[ 24   1 -11  -5 -37  15 -15 -56  22   7  34 -16 -18  -4  28 -94  20   9
  22   1 -58 -16  -9 -40   6  15  30  28  54  11  10  20  34  -4]
sule
[ 13  12  37   7 -16   5  11  15  28  65 -19  26  24 -24  -6   2 -70 -19
  38   3 -10   5  -9   4  22   0 -26 -18 -25 -33  43 -43  28  52]
lak
[ 17   0  54   0 -19   6   3  18  38  31 -21  42  24   2 -12   0 -65 -24
  35  13   0  14  -9   3  35  17 -21  -5 -21 -22  34 -51  24  34]
nok
[ 24 -10  59   8 -27   9  10  12  45  46 -28  35  22 -11   1  14 -56 -23
  41   3   2   3  -1 -11  41   9 -23  -7 -19 -32  28 -49  20  32]
kere
[ 30   3  -2 -15  -4  41  19 -30  41 -55 -15  23 -12  -8  73 -23   8  15
  30  28  30  -2  22   1  46  13 -32  45  25 -28 -39 -21 -23 -15]
kere
[-69 -28  -6  -4 -18  27  20   4  69 -11  -7 -24 -32 -51 -41  64 -15 -33
 -26  73  34  60  12 -25  13 -21 -23 -14  64  -8  -9 -26 -14 -14]
bes
[-80 -14  -1   5  -1   4  59  11  37  40 -19 -25 -25 -43 -70  71 -39 -52
 -23  55  52  56  18   6  -9 -46 -17 -24   3  20  11  -2  -8 -11]
lak
[ 14  10 -32  -2 -13  13  -4 -54  41  27  38 -10 -12  -8  55 -80  23  17
  30  17 -59 -18 -20 -24  -6   7  38  19  49   0  12  34  24  17]
lak
[ 41   8  -7   0 -18  12 -26 -39  47  15  27  -7 -38   8  41 -82  18   7
  30  -4 -35   2  -9 -28  26  23  37  34  54   0   1  26  30   7]
bafa
[-71 -13   3  -4 -13  33  22   8  48 -15  -7   0 -28 -43 -59  53 -13  -3
 -11  50  21  65  21 -22   1 -37 -22   4  70  -2   0 -38 -24 -19]
toret
[ 50  15   6 -30  10  39  12 -18  15 -32 -21  20  -3  -3  55 -65  -1   8
  44   8   9 -27  44  24  38  11 -22  33  -8 -15 -10 -11 -10 -13]
bafa
[ 22  13 -12 -23   9  40  32 -15  23 -23 -16  15   3 -14  49 -46 -15  10
  34  27   4 -34  41  39  30   3 -30  32 -17  -7 -12 -14  -8   7]
lak
[-70 -20  -8 -14 -11  25  19 -20  63  -8  -4 -18 -18 -39 -65  53 -16 -26
 -12  67  48  47  25  -9  13 -21 -23 -14  50   4   2 -29 -16 -23]
matim
[ 36  14 -12 -25  17  42  38 -30  27 -34  -4  31 -10  -1  86 -27   2  13
  45  40  15  -2  30   3  39  16 -41  43  21 -23 -23 -15 -34 -18]
koru
[ 33   1  -3 -17   4  35  27 -23  39 -50 -12  21   1  -8  72 -20   0   2
  29  35  34  -5  24   4  42  21 -30  40   7 -23 -38 -18 -20 -23]
kere
[ 23   2  -6 -24  -2  37  20 -44  16 -35  -9  11   1   3  32 -57 -14  33
  28  29  12 -31  45  37  37  11 -27  32 -17  -7 -20  -7  -8  -2]
matim
[ 38   6   6  16 -19  10 -18 -30  32   6  23 -11 -41   4  19 -78  -3  11
  34   7 -51  -2  -9 -25   8  22  34  46  52  16   4  16   1  17]
dat
[  28   -4   -4   -9  -14   27  -21  -65   28   17   34   -4  -10   -2
   34 -103    5   18   28    3  -64  -20  -15  -37  -11   19   38   18
   61    1   21   13   56   14]
bil
[ 24 -10 -17 -13 -30  11  -4 -48  16   4  35 -14 -34 -14  37 -92  17  20
  38  18 -44 -23 -11 -10  -5   9  35  15  45  -1  24  13  40   6]
mola
[-75 -31  28  -5 -16   9  40  17  40  30  -9  -2 -25 -29 -93  53 -35 -58
 -19  43  29  57  33   2 -12 -49 -17 -23   6  19  11  -6   1 -14]
Neki
[-59 -30  16   2 -11   2  44  -7  34  36 -12 -22 -23 -26 -87  52 -50 -41
 -22  47  52  48  37  14  15 -37 -19 -14   6  20  -5  -5  -5 -17]
matim
[  32  -13  -16    2  -33   19  -21  -49   39   21   40   -9  -22  -21
   49 -100    3   26   20   15  -67  -12  -13  -29   13   14   35   22
   46   -9    3   37   41   24]
bes
[ 30  17  60  -4 -19   5  -1  17  26  64 -29  35  14   0   3   0 -51 -10
  38   1   4  15  -4  -3  34   9 -20 -14 -19 -37  33 -40  22  31]
bafa
[ 25  14 -21 -23   8  44  36 -30  39 -48  -5  19 -16   2  86 -32   8  20
  43  39  26   1  22  -1  31  20 -40  40  16 -26 -22  -8 -30 -16]
koru
[-52 -13  21  -2  -2   7  38   9  40  34 -20  -9 -27 -32 -64  45 -27 -46
 -18  35  55  60  21   3   3 -41 -14 -17   6  12   3  -7   3 -25]
bafa
[ 26  -2 -24 -11 -24  18 -21 -73  35   5  41 -10 -15   0  31 -94   6  36
  15  18 -46 -25  -3 -15  11  24  27  22  45   0   2  31  24   7]
matim
[-66  -6 -14  -2   7  21  38   6  51   7  -2 -17 -29 -60 -46  68 -23 -37
 -11  54  31  53  11  -8   3 -39 -18 -12  53   0  -3 -27 -12  -9]
lak
[-63 -21   2 -11 -13  23  37  14  41 -33 -17 -24 -43 -41 -54  70  -8 -29
 -16  66  52  48  15   4   6 -24 -21 -14  56   9   6 -45 -12 -23]
mola
[ 28  24 -20 -21  -5  32  30 -28  35 -68 -11   7   5  13  70 -31  26  11
  25  40  14  -2  30   5  37  10 -35  43  21 -13 -34 -22 -42 -28]
sule
[ 19  -3  58  -1  -9   0  -7  17  30  54   3  53  39   6 -30  -4 -62 -48
  53   5 -38   3   8  -2  18  10 -11 -33 -30 -20  59 -43  27  37]
Neki
[ 37   7  -1 -25   4  36  24 -36  10 -32  -9   8   9  -1  34 -65 -21  33
  34  26   1 -38  46  42  39  17 -25  35 -16 -11 -25  -5 -11  -3]
matim
[ 28   9  41   8  10   0   9   7  26  60   4  51  44  -1 -12 -17 -65 -40
  81  -6 -35   3   3  -4  33   3 -19 -25 -22 -24  55 -49   7  35]
koru
[  6  14  37   6 -20   4  25  10  34  53 -23  21  17 -15   6  18 -67 -15
  36  11  -4  -2 -11  -2  18   7 -22 -19 -24 -32  37 -38  25  46]
lak
[  32    3   -8   -5  -34   15  -17  -51   23   12   31  -13  -14    0
   20 -103   13   10   23   -1  -65  -19   -5  -30   11   20   30   27
   47   16   16   21   32    1]
sule
[ 30  20 -17 -19   4  31  34 -24  26 -50 -17   8   3   9  59 -40  19  11
  35  38   7   0  34   6  40   9 -28  46  20  -9 -22 -13 -37 -27]
sule
[ 20  15  -7 -19  -2  43  36 -24  20 -49  -4  34 -16  -2  75 -20   2  51
  26  43  10   8  35   5  27   3 -28  52  21 -25 -37 -15 -28 -20]
toret
[-71  -6 -13  -4   8  21  35   3  49  10 -10 -12 -27 -52 -47  77 -21 -28
 -24  59  31  52   0 -12  -3 -25 -19 -17  56   1   8 -25  -9 -11]
lak
[ 37   7  17 -10  12  36  27  -4   1 -41 -18  21  -6  -7  33 -50 -25  11
  51  23  10 -22  38  29  19  13 -25  36 -24  -8 -13 -23 -31 -10]
dat
[ 22   9   3 -24   2  29  33 -20  18 -44  -5  31 -10  19  52 -21   5  10
  29  41  12  -2  36  23  23  15 -28  40   1 -12 -30  -4 -27 -18]
Neki
[-69 -36  21  13 -13   0  42  19  55  33 -19 -13 -24 -35 -85  66 -34 -56
 -24  32  53  60  27  -4  14 -51 -12 -15   9  14  -1 -12 -15 -18]
kere
[  18  -10  -10   -8  -19   14  -19  -43   37    3   46   10  -21    4
   29 -106    3    8   30    3  -56  -11  -12  -25   14   13   42   32
   50   -1    3   14   33    7]
nok
[ 30   9 -11 -23   2  43  28 -19  17 -49  -5  26 -12  -6  68 -37  -8  38
  26  39   8   3  39   6  29  10 -33  53  18 -22 -32 -12 -24 -18]
toret
[-68 -36  20   1   1   9  47   4  40  43 -18 -11 -22 -25 -79  51 -35 -48
 -14  38  43  51  37   4  -6 -54  -9 -19   9  21  13 -19  12 -14]
bil
[ 28  29 -21 -21  18  34  39 -28  27 -34  -5  21   1 -13  87 -12   0   9
  32  45  16 -10  25  19  30   9 -28  33  12 -17 -28 -10 -24  -9]
lak
[ 24  -8  62   9 -26   9   7  19  37  49 -26  26  22 -11  -9   8 -64 -21
  40   0  -3   3  -4  -9  37   9 -20  -9 -21 -35  24 -49  24  37]
kere
[-54  -6   3 -13  10  25  11   7  47   5 -15  -9 -28 -45 -55  43 -10 -36
 -18  44  46  65   9 -18   5 -22 -16 -17  55  -5   9 -23  -9 -31]
bafa
[ 22  -1  -8  -2 -39   6  -6 -41  34 -10  18 -10 -44  14  48 -57  25  18
  20  16 -32 -11 -13 -15  14  16  28  29  58  13  11  12  28  14]
mola
[ 29  -1  69  14 -25   4   8  34  19  44 -17  31  21  -8 -10   1 -70 -17
  53   7  -1   0 -11  -7  11  21 -18 -12 -40 -26  34 -54  12  32]
dat
[ 32  -4  44   3 -12   0  -5  -7  27  46   6  40  47  -4 -20 -12 -69 -23
  53   0 -14  -9  15  10  44   7 -15 -30 -32 -26  39 -45  19  34]
matim
[-69 -36   6  12 -13   2  49   9  49  35 -14 -20 -37 -40 -72  58 -42 -33
 -20  63  38  64  24   7  10 -42 -13 -18   6  11  -1   1  -4  -6]
bes
[-53 -20  12   3   3  28  17  22  60 -13  -2  -9 -29 -55 -58  55 -17 -44
   2  54  36  61  10 -21  -6 -26 -16  -8  62  -2  -3 -44 -31 -28]
dat
[ 30   6  61  12 -18   2   9  35  30  52 -25  25   9 -14 -10  11 -73 -14
  49  16  -2  13 -10  -3  13  16 -20  -5 -29 -27  29 -48  11  36]
dat
[ 23  -5  -8  -4 -10  14 -23 -39  27   1  32   8 -24   8  23 -89   1  12
  14   5 -49  -6 -17 -18  15  31  41  29  42   7  11  26  31   5]
nok
[ 22  16 -13 -20   5  39  30 -18  23 -52  -4  39 -10  -3  70 -24  -5  45
  28  40  12  11  36   8  31   4 -31  43  17 -26 -30 -13 -33 -19]
toret
[-59 -25  29  11  -9   3  44  27  36  29 -11 -14 -32 -38 -84  57 -44 -54
  -8  51  54  60  25   7 -11 -42 -17 -12  -2  19  -1 -24 -24 -23]
dat
[ 42   2  41   3  11  -4   5  16  29  70   0  53  40  -2  -4  -5 -64 -38
  72 -10 -37  -7   8   6  37  13 -19 -24 -25 -29  56 -45   6  29]
koru
[-62 -34  21   5   2  10  47  -1  37  36 -14  -7 -23 -29 -88  42 -48 -45
 -15  33  39  49  34   8  -4 -48  -7 -23   3  26  19 -15  20 -13]
bil
[ 35  14  54   2   1  -7  -6  10  31  53  -9  54  37  13  -8 -13 -55 -41
  62 -14 -19  -4  12  -2  42   4  -5 -31 -27 -27  53 -48  10  26]
bafa
[-76 -13 -13  -3   7  25  34   9  51   5  -6 -13 -24 -56 -64  54 -26 -40
 -12  49  34  46  15  -1   4 -35 -20 -20  41   1   9 -29 -11  -9]
lak
[ 23  -4  10 -33  -9  40  20 -15   5 -29 -15  18 -13   0  24 -56 -11  11
  33  22  -2 -28  43  26  14  20 -27  37 -17  -7  -5  -4   0  -4]
Neki
[-74 -20   8 -13 -12  27  20   7  59 -10  -2   3 -31 -36 -66  58 -13 -31
 -18  55  26  60  13 -17  -8 -24 -21 -15  52   3   9 -23  -5 -18]
Neki
[-71 -24  16   5 -15  10  40  11  26  27  -9  -4 -32 -33 -86  58 -39 -21
 -21  47  35  69  32  -1  -4 -51 -21  -5  16  16   6 -19 -16 -17]
toret
[ 46  13  59   3   9  -2  -2  17  21  69 -10  55  43   8   0 -15 -55 -41
  54  -7 -17   8   6  -4  43  10  -3 -30 -29 -24  52 -36  16  23]
bafa
[ 24   9   1 -22  -1  44  26 -17  -3 -38  -6  27  -6   0  38 -50 -11  51
  34  29 -10 -18  49  28  26   2 -26  46  -8 -15 -18 -20 -22  -6]
toret
[ 23  -8   8 -22  -8  42  19 -20  29 -46 -16  21   4 -10  39 -57 -11   5
  39  11  12 -36  40  16  40   6 -30  37  -8 -19 -25 -31 -11  -5]
kere
[ 37  19  50   1   6  -5 -12  16  33  66  -9  52  46   3  -3 -11 -46 -38
  59  -4 -16   8   5  -1  36   4  -4 -32 -28 -26  56 -42  16  25]
bafa
[ 14  -2  50   2   3  -1   1  16  29  34  -4  64  46  18 -20  -9 -55 -34
  55   9 -18   0   3  12  42  17  -1 -20 -35 -13  51 -52  12  23]
nok
[ 21  11 -24 -32   2  39  24 -51  39 -55  -6   5   2  -3  67 -30  -2  24
  27  59  30  -9  31  11  32  18 -35  31  19 -22 -37  -8 -22 -19]
matim
[  34    1  -19   -6  -31   20  -28  -58   23    5   35  -17  -16  -13
   23 -114   23   11   25   -4  -65  -14  -11  -33    7   17   29   29
   54   10   19   21   37    0]
sule
[ 14 -13 -17  11 -38  14 -19 -45  52  -1  22 -21 -48   2  25 -89  -2  26
  30  15 -59  -7  -9 -29  31  27  29  43  61  -1  -3  22  29  37]
bes
[ 20 -14  54  11  -4  -1  -1  19  34  57  -7  49  43  -9 -20   7 -57 -42
  57  -5 -15  -4   8  -2  43   4  -5 -26 -36 -25  45 -55  22  30]
kere
[ 18  -7   1   4 -38  10 -17 -38  36   5  28   0 -54  25   9 -77   4  22
  14  -3 -61  -6   1 -25  11  22  38  32  41  15  15  43  25  26]
Neki
[ 26   1  63   6  -6  10   8   7  23  55 -23  35  23   4 -15 -10 -77 -18
  50  -6 -20   1   7  -3  28   9 -12 -14 -17 -28  45 -57  47  47]
bil
[ 27  -1 -19  -3 -17  13  -2 -52  37  31  46   2 -26  -6  46 -91   4  13
  48   6 -50 -10 -16 -34   6  23  29  25  43   0  13  33  29   5]
koru
[ 25  -2  54  -6 -32   2  21  29  19  39 -25  22  21  -5   8  21 -38 -12
  39  24   6  -5  -1  20  24   8 -22 -19 -24 -25  40 -58  21  29]
mola
[ 19  13 -11 -17  -9  35  32 -24  27 -51  -3  32 -17   5  73 -22  -1  43
  26  36  10   4  41   2  31  -2 -27  50  13 -19 -30 -11 -32 -14]
toret
[ 24  -1  -9 -21  -2  39  34 -30  43 -51 -12  19 -14 -12  77 -20   3  15
  30  41  28  -8  24  -8  39  16 -27  45  22 -29 -37 -20 -19 -21]
kere
[  33    1  -15   -1  -31   13  -18  -59   27    2   38  -12  -13   -7
   24 -112   16    5   28  -11  -64  -15   -6  -31    9    7   30   26
   48   11   13   23   32   -1]
sule
[ 30  10 -13 -33  -5  31  41 -14  25 -63 -13  11 -15   4  90 -10  16  18
  32  68  40  -9  25  23  34  21 -32  34  14 -16 -28 -27 -20 -20]
mola
[  39   14   -7   -7  -12   13  -24  -50   21   29   34   -5  -28   -6
   33 -102   10   17   32   -2  -50   -5  -16  -29    7   21   43   23
   48   -4   15   31   39    4]
bafa
[ 14   3  49  12  -1  -5   6  22   3  58   2  61  35   9 -30  -1 -67  -4
  57  -1 -39  13  14   3  31  -4  -7 -18 -27 -29  48 -53   3  33]
toret
